Known rows:
-.03,-.06,-.22,-.03,.25,-.03,-.13,-.38,.04,.05,.22,-.05,-.15,-.51,.13,.14,-.12,.15,-.14,.02,-.14,-.01,-.02,.09,-.09,.02,-.18,.02,.10,-.68,.08,-.05,.03,-.11,.00 -> skopek
-.18,.02,-.16,.02,-.13,.02,-.01,.25,.18,.00,-.10,.07,.02,.00,.09,.08,.04,-.02,-.02,-.06,.06,.03,.17,-.11,.04,.13,.07,.05,-.09,.20,-.11,.05,.07,-.07,.19 -> lidosa
.00,.02,.08,-.07,-.02,.06,.06,.10,.10,.05,.03,.10,.05,.24,-.05,-.15,.01,-.10,.05,.05,-.02,.06,-.01,-.01,-.02,-.04,.03,-.08,.01,.46,.15,.03,-.05,-.08,-.08 -> fedis
-.20,-.06,.00,.04,-.22,.02,-.05,-.11,-.44,-.17,.02,.04,-.09,-.40,.10,.04,.01,.18,-.30,-.05,.01,.03,-.11,.16,-.01,-.39,-.42,.01,.30,-.09,-.13,.35,.10,.14,-.25 -> roflor
.13,.05,.11,-.15,.05,-.10,.13,-.39,.05,.00,.14,-.03,.01,.38,-.14,.02,-.19,-.11,-.02,-.02,-.05,.01,-.09,.01,-.15,.16,.13,-.07,-.26,.05,.02,-.04,-.12,.01,-.04 -> dutra
-.23,-.04,-.33,-.04,.01,.10,-.03,.02,.28,.06,.07,.10,-.05,-.10,.02,.10,-.13,.13,-.08,.00,-.08,.03,.22,.01,-.06,.19,.03,-.04,-.21,-.08,-.08,-.05,.05,-.10,.26 -> plumosko
-.20,-.05,-.32,-.07,-.01,.12,.02,-.07,.28,.07,.08,.10,-.04,.09,-.09,.07,-.19,.16,-.04,.03,-.09,.00,.20,.06,-.08,.27,.09,-.09,-.33,-.08,-.11,-.13,.00,-.05,.29 -> fibak
-.17,-.07,-.39,-.01,.24,-.02,-.21,-.20,.16,.08,.21,.01,-.17,-.83,.31,.21,-.07,.15,-.24,-.01,-.15,.04,.12,-.01,-.09,.00,-.26,.08,.17,-.62,.08,.07,.12,-.23,.07 -> drigrem
.04,-.02,.03,.11,.15,.00,-.14,-.08,-.16,.03,-.01,-.09,-.09,-.35,.12,.01,.18,.08,.10,.03,.02,-.04,-.16,.07,.11,-.13,-.15,.09,.47,-.43,.12,-.06,.05,-.06,-.14 -> kebren
-.03,-.01,.03,.07,-.03,.10,.00,.08,-.02,.02,-.11,-.01,-.01,.22,-.10,-.06,.12,.07,.23,.04,.06,-.05,-.05,.09,.12,.07,.08,.00,.14,-.03,-.02,-.16,-.01,.03,.04 -> kligas
-.13,-.06,-.25,.02,.16,.03,-.15,-.08,.09,.07,.12,.02,-.12,-.56,.19,.10,-.02,.13,-.12,.02,-.10,.02,.07,.02,-.03,-.03,-.19,.04,.18,-.39,.08,.03,.08,-.15,.03 -> klutus
.09,.11,.11,-.04,-.11,-.21,.08,-.11,-.03,-.09,-.06,-.09,.04,.19,.04,.17,-.03,-.19,-.05,-.15,.10,-.01,-.01,-.16,-.02,.15,.16,.11,-.16,.04,-.15,.08,-.01,.04,.05 -> flibidras
.33,-.09,.07,.12,.18,-.01,-.03,.48,.05,.02,-.04,-.09,.19,-.22,-.06,-.17,-.03,-.05,-.03,.12,-.07,-.07,.18,-.12,-.02,-.15,.10,-.06,-.42,.00,-.01,-.10,-.05,.22,.09 -> drodrom
-.01,.04,.11,-.13,-.05,.09,.13,.12,.18,.07,.03,.16,.09,.46,-.12,-.22,-.02,-.16,.08,.07,-.04,.10,.00,-.03,-.06,-.01,.08,-.15,-.08,.77,.21,.04,-.10,-.11,-.10 -> grustom
-.25,-.05,-.34,-.03,-.04,.14,-.01,.08,.30,.07,.04,.13,-.02,.00,-.02,.06,-.13,.14,-.05,.02,-.07,.02,.24,.02,-.05,.22,.06,-.06,-.26,.02,-.09,-.08,.04,-.08,.29 -> niri
-.08,-.04,-.19,-.05,.06,.06,.00,-.18,.14,.05,.10,.03,-.06,.03,-.08,.06,-.15,.13,-.01,.03,-.08,-.02,.07,.09,-.07,.16,.04,-.06,-.18,-.23,-.05,-.13,-.01,-.02,.15 -> triku
.12,.03,.14,-.12,.24,-.06,-.05,-.15,.01,.09,.22,.05,-.03,-.29,.19,-.13,.04,-.19,-.10,.06,-.12,.14,-.17,-.06,-.10,-.26,-.24,-.04,.37,.25,.46,.20,-.04,-.26,-.39 -> tedru

Facts:
gitem -γ-> 762; fibak -γ-> 344; vutro -γ-> 22; grasta -γ-> 344
kligas -γ-> 220; tedru -γ-> 762; roflor -γ-> 571; kabregrom -γ-> 762
druran -γ-> 571; brudripi -γ-> 220; lovan -γ-> 220; grasin -γ-> 571
rosun -γ-> 762; tavi -γ-> 571; grustom -γ-> 220; niri -γ-> 762
drukegrek -γ-> 220; pugrenik -γ-> 762; kimubim -γ-> 762; sotre -γ-> 220
drekloflok -γ-> 571; geskur -γ-> 220; klutus -γ-> 762; dridos -γ-> 762
fedis -γ-> 344; zuska -γ-> 762; magrir -γ-> 220; sotrok -γ-> 571
mivus -γ-> 762; fiko -γ-> 762; vozun -γ-> 762; fletrus -γ-> 762
dudrum -γ-> 762; dima -γ-> 571; kodri -γ-> 220; zizer -γ-> 762
plobuk -γ-> 762; vuto -γ-> 762; brozamol -γ-> 762; klekon -γ-> 220
klaku -γ-> 762; pekon -γ-> 762; gripun -γ-> 762; grusal -γ-> 762
stodi -γ-> 762; kegobi -γ-> 344; plefotrol -γ-> 762; tratras -γ-> 762
drodrom -γ-> 762; befle -γ-> 571; gaflekol -γ-> 762; zomen -γ-> 762
gelo -γ-> 762; skudol -γ-> 762; konen -γ-> 762; britran -γ-> 571
trugostam -γ-> 762; drifon -γ-> 22; kover -γ-> 762; ziskan -γ-> 571
flifluk -γ-> 762; feston -γ-> 762; pifluzar -γ-> 762; pizu -γ-> 344
zeva -γ-> 571; skofas -γ-> 762; pledudum -γ-> 344; plumosko -γ-> 571
triku -γ-> 571; trufus -γ-> 762; kamik -γ-> 571; kebren -γ-> 220
nebes -γ-> 220; fogel -γ-> 571; sistur -γ-> 762; plupepe -γ-> 571
skolabo -γ-> 762; dutra -γ-> 220; nezum -γ-> 762; lidosa -γ-> 22
toplu -γ-> 762; graso -γ-> 571; skiflesos -γ-> 344; falastus -γ-> 344
skimulom -γ-> 220; restos -γ-> 22; flibidras -γ-> 22; fluklal -γ-> 571
vofe -γ-> 571; sapil -γ-> 762; gibru -γ-> 220; skidol -γ-> 762
kodram -γ-> 220; fovol -γ-> 762; tragra -γ-> 571; totir -γ-> 762
kabi -γ-> 220; ditres -γ-> 571; reskesos -γ-> 344; brasoskik -γ-> 762
bomir -γ-> 762; veplim -γ-> 762; brate -γ-> 344; fludrum -γ-> 762
nustadrak -γ-> 220; gruron -γ-> 762; gitrekis -γ-> 762; laplum -γ-> 762
suba -γ-> 220; drigrem -γ-> 571; sotredu -γ-> 571; musak -γ-> 22
daban -γ-> 220; skopek -γ-> 22; platron -γ-> 762; mesil -γ-> 762
brebrak -γ-> 762; tedru -χ-> grustom; tedru -χ-> kimubim; tedru -χ-> magrir
tedru -χ-> sotrok; tedru -χ-> kabi; roflor -χ-> toplu; roflor -χ-> klekon
roflor -χ-> britran; roflor -χ-> nezum; rosun -χ-> fibak; sotre -χ-> grasta
sotre -χ-> drukegrek; sotre -χ-> fludrum; sotre -χ-> bomir; geskur -χ-> grasta
geskur -χ-> skiflesos; klutus -χ-> niri; klutus -χ-> veplim; klutus -χ-> zizer
plobuk -χ-> drodrom; plobuk -χ-> falastus; plobuk -χ-> grasin; plobuk -χ-> brasoskik
plobuk -χ-> vutro; gripun -χ-> zomen; gripun -χ-> dima; gripun -χ-> mesil
kegobi -χ-> klaku; kegobi -χ-> britran; kegobi -χ-> druran; plefotrol -χ-> tratras
plefotrol -χ-> flibidras; plefotrol -χ-> grusal; plefotrol -χ-> dima; plefotrol -χ-> lovan
plefotrol -χ-> skolabo; plefotrol -χ-> kodram; befle -χ-> pekon; befle -χ-> restos
befle -χ-> gaflekol; befle -χ-> kodri; skudol -χ-> vozun; skudol -χ-> platron
ziskan -χ-> zomen; ziskan -χ-> trufus; ziskan -χ-> dudrum; flifluk -χ-> drekloflok
feston -χ-> fiko; feston -χ-> vofe; zeva -χ-> tavi; zeva -χ-> sotrok
zeva -χ-> dutra; skofas -χ-> kover; skofas -χ-> musak; skofas -χ-> kligas
kamik -χ-> kabregrom; kamik -χ-> fluklal; kebren -χ-> pugrenik; kebren -χ-> trugostam
kebren -χ-> pledudum; kebren -χ-> brudripi; nebes -χ-> vuto; nebes -χ-> gibru
nebes -χ-> dridos; nebes -χ-> brozamol; fogel -χ-> laplum; fogel -χ-> nezum
sistur -χ-> fluklal; sistur -χ-> kodram; plupepe -χ-> suba; plupepe -χ-> gelo
skimulom -χ-> mivus; skimulom -χ-> sotredu; skimulom -χ-> kimubim; skimulom -χ-> kabi
skimulom -χ-> stodi; sapil -χ-> lidosa; sapil -χ-> fletrus; sapil -χ-> brebrak
sapil -χ-> mesil; sapil -χ-> drifon; skidol -χ-> grasta; skidol -χ-> dutra
skidol -χ-> zuska; skidol -χ-> gruron; skidol -χ-> kodram; fovol -χ-> konen
fovol -χ-> sotrok; tragra -χ-> falastus; tragra -χ-> druran; tragra -χ-> daban
totir -χ-> grustom; totir -χ-> fedis; reskesos -χ-> pifluzar; reskesos -χ-> musak
brate -χ-> trufus; brate -χ-> gitrekis; nustadrak -χ-> ditres; nustadrak -χ-> grustom
drigrem -χ-> graso; drigrem -χ-> niri; drigrem -χ-> plumosko; drigrem -χ-> pizu
drigrem -χ-> brebrak; drigrem -χ-> fibak; drigrem -χ-> fluklal; skopek -χ-> triku
skopek -χ-> skiflesos; skopek -χ-> fibak

Rows:
No name comes twice in this set of rows, the named rows included.
.45,-.11,.07,.17,.42,-.12,-.19,.35,-.10,.03,.08,-.19,.10,-.89,.19,-.10,.02,-.03,-.17,.11,-.12,-.07,.09,-.15,-.03,-.38,-.15,.03,-.10,-.48,.15,.01,.01,.15,-.12	plobuk
.29,-.10,.07,.11,.09,.02,.00,.53,.01,-.01,-.06,-.05,.21,-.14,-.10,-.19,-.07,-.01,-.08,.11,-.06,-.07,.21,-.11,-.04,-.18,.10,-.10,-.51,.12,-.08,-.06,-.05,.28,.10	falastus
.02,.07,.07,.09,-.02,-.15,-.10,.12,-.11,-.05,-.12,-.09,-.03,-.38,.28,.13,.21,-.13,-.03,-.11,.12,.02,-.05,-.16,.11,-.10,-.08,.21,.36,-.12,.02,.16,.10,-.09,-.10	ziskan
-.12,-.06,-.27,-.02,.15,.03,-.10,-.19,.12,.06,.15,.02,-.11,-.38,.10,.11,-.10,.15,-.12,.02,-.12,.01,.07,.05,-.07,.07,-.12,.00,.02,-.42,.02,-.04,.05,-.11,.10	rosun
-.29,-.04,.00,-.01,-.43,.14,.12,.06,-.25,-.16,-.10,.14,.02,.30,-.17,-.04,-.07,.16,-.14,-.05,.07,.02,.01,.17,.01,-.14,-.13,-.09,-.08,.41,-.28,.21,.04,.21,-.02	nezum
-.06,-.06,.02,.04,-.21,.07,.05,.20,-.18,-.11,-.06,.05,.07,.03,-.10,-.08,-.06,.10,-.15,.01,.01,-.01,.06,.07,-.01,-.19,-.09,-.08,-.18,.22,-.18,.14,.01,.22,-.01	klaku
.26,-.10,.05,.13,.20,-.06,-.13,.28,-.19,-.04,.05,-.11,.07,-.69,.13,-.08,.00,.03,-.23,.07,-.09,-.04,.06,-.06,-.04,-.39,-.20,.00,-.07,-.27,.03,.11,.03,.19,-.13	tragra
.04,.03,.10,-.10,.01,.02,.08,-.06,.07,.04,.06,.06,.03,.26,-.08,-.11,-.04,-.10,.03,.04,-.03,.05,-.05,-.01,-.06,.00,.03,-.08,-.05,.34,.14,.01,-.07,-.06,-.10	konen
-.23,-.02,.00,.00,-.32,.11,.07,.02,-.20,-.11,-.07,.10,.00,.21,-.11,-.03,-.03,.13,-.09,-.03,.05,.01,-.02,.14,.02,-.12,-.11,-.06,.01,.26,-.19,.15,.03,.14,-.03	laplum
-.06,.07,.07,.06,-.20,-.02,.05,.29,.02,-.05,-.22,.01,.07,.25,.01,.02,.14,-.11,.11,-.08,.15,.00,.05,-.12,.12,.08,.16,.08,.00,.33,-.12,.03,.03,.01,.10	trufus
.19,.11,.13,.00,.11,-.38,-.08,-.34,-.20,-.10,.05,-.21,-.07,-.49,.33,.29,.04,-.20,-.19,-.19,.06,.01,-.15,-.20,-.03,-.04,-.10,.25,.23,-.50,.00,.23,.06,-.07,-.17	plefotrol

Now the same nodes, written a new way:
Known rows:
-.05,.31,-.31,-.41,.18,.17,.02,-.19,.17,-.32,.35,-.26,.34,-.23 -> kamik
-.07,.35,-.35,-.56,.00,.30,.29,-.34,.23,-.59,.35,-.25,.20,-.20 -> skofas
.15,.26,-.17,-.34,.06,.03,.18,-.24,.17,-.20,.24,-.23,.38,-.13 -> roflor
.02,.23,-.01,-.23,.02,-.10,.24,-.18,.02,-.32,.23,-.13,.32,-.19 -> nezum
-.15,.41,.24,-.31,.02,.37,.22,.08,.30,-.23,.13,-.15,-.07,-.30 -> fiko
-.03,.08,.01,-.29,.11,.19,-.07,-.09,.09,-.56,.19,-.15,.31,-.25 -> falastus
-.05,.12,.01,-.25,.01,.14,.08,-.23,.07,-.48,.53,-.18,.19,-.19 -> fedis
-.16,.15,-.17,-.26,.11,.00,.15,.00,.14,-.53,.32,-.27,.25,-.33 -> grusal
-.12,.28,-.10,-.20,-.11,.15,.07,-.05,-.07,-.55,.23,-.42,.29,-.10 -> dudrum
-.02,-.03,-.17,-.28,.11,.20,.22,-.35,-.14,-.46,.04,-.15,.12,-.31 -> gibru
-.18,.27,-.13,-.31,.14,.08,.05,-.11,.03,-.46,.34,-.15,.28,-.30 -> kabregrom
-.17,.30,-.10,-.36,.13,.07,.02,-.13,-.03,-.46,.31,-.14,.27,-.24 -> fibak
-.03,.06,.01,-.30,.12,.24,-.13,-.08,.10,-.60,.18,-.15,.31,-.26 -> grasin
.02,.22,.01,-.24,.02,-.08,.21,-.17,.02,-.34,.22,-.13,.32,-.19 -> toplu
-.21,.31,-.17,-.46,-.04,.21,.32,-.26,.08,-.73,.32,-.14,.14,-.26 -> pifluzar
-.09,.19,.19,-.48,.31,.20,.29,-.13,-.13,-.48,.39,-.46,.42,-.31 -> pugrenik
-.19,.31,-.12,-.31,.13,.10,.03,-.14,-.02,-.46,.33,-.13,.29,-.27 -> plumosko

Rows:
No name comes twice in this set of rows, the named rows included.
-.14,.29,-.09,-.42,.12,.04,.00,-.13,-.02,-.46,.31,-.14,.22,-.21	triku
.15,.28,-.18,-.34,.05,-.01,.23,-.26,.16,-.17,.24,-.24,.38,-.12	fogel
.15,.23,-.10,-.65,-.10,.21,.28,-.10,.41,-.59,.25,.02,.80,-.01	flifluk
.12,.02,-.35,-.38,.15,.30,.20,-.42,.01,-.33,.06,-.26,.18,-.25	nebes
-.18,.29,-.13,-.27,.11,.10,.06,-.10,.00,-.47,.33,-.16,.30,-.28	brebrak
-.02,.27,-.32,-.32,.07,.17,.08,-.12,.18,-.38,.31,-.41,.35,-.18	gripun
.04,.23,.01,-.59,.34,.29,.26,-.21,.02,-.35,.41,-.56,.48,-.26	kebren
-.11,.16,-.06,-.37,.08,.01,.06,-.11,.07,-.50,.37,-.22,.18,-.21	dutra
-.19,.36,-.10,-.31,.14,.14,.00,-.17,-.07,-.44,.34,-.08,.31,-.26	niri
.04,.26,-.21,-.66,.13,.02,-.03,-.17,.14,-.38,.28,-.32,.16,-.08	sotre
-.02,.10,.00,-.29,.09,.15,-.02,-.10,.08,-.52,.20,-.14,.32,-.24	daban
-.05,.32,-.32,-.34,.12,.20,.05,-.16,.17,-.35,.34,-.31,.37,-.22	sapil
.05,.19,-.21,-.45,.10,.14,.04,-.22,.22,-.37,.44,-.32,.23,-.15	zeva
.06,.17,-.19,-.41,.08,.17,.05,-.25,.23,-.35,.48,-.31,.23,-.14	fovol

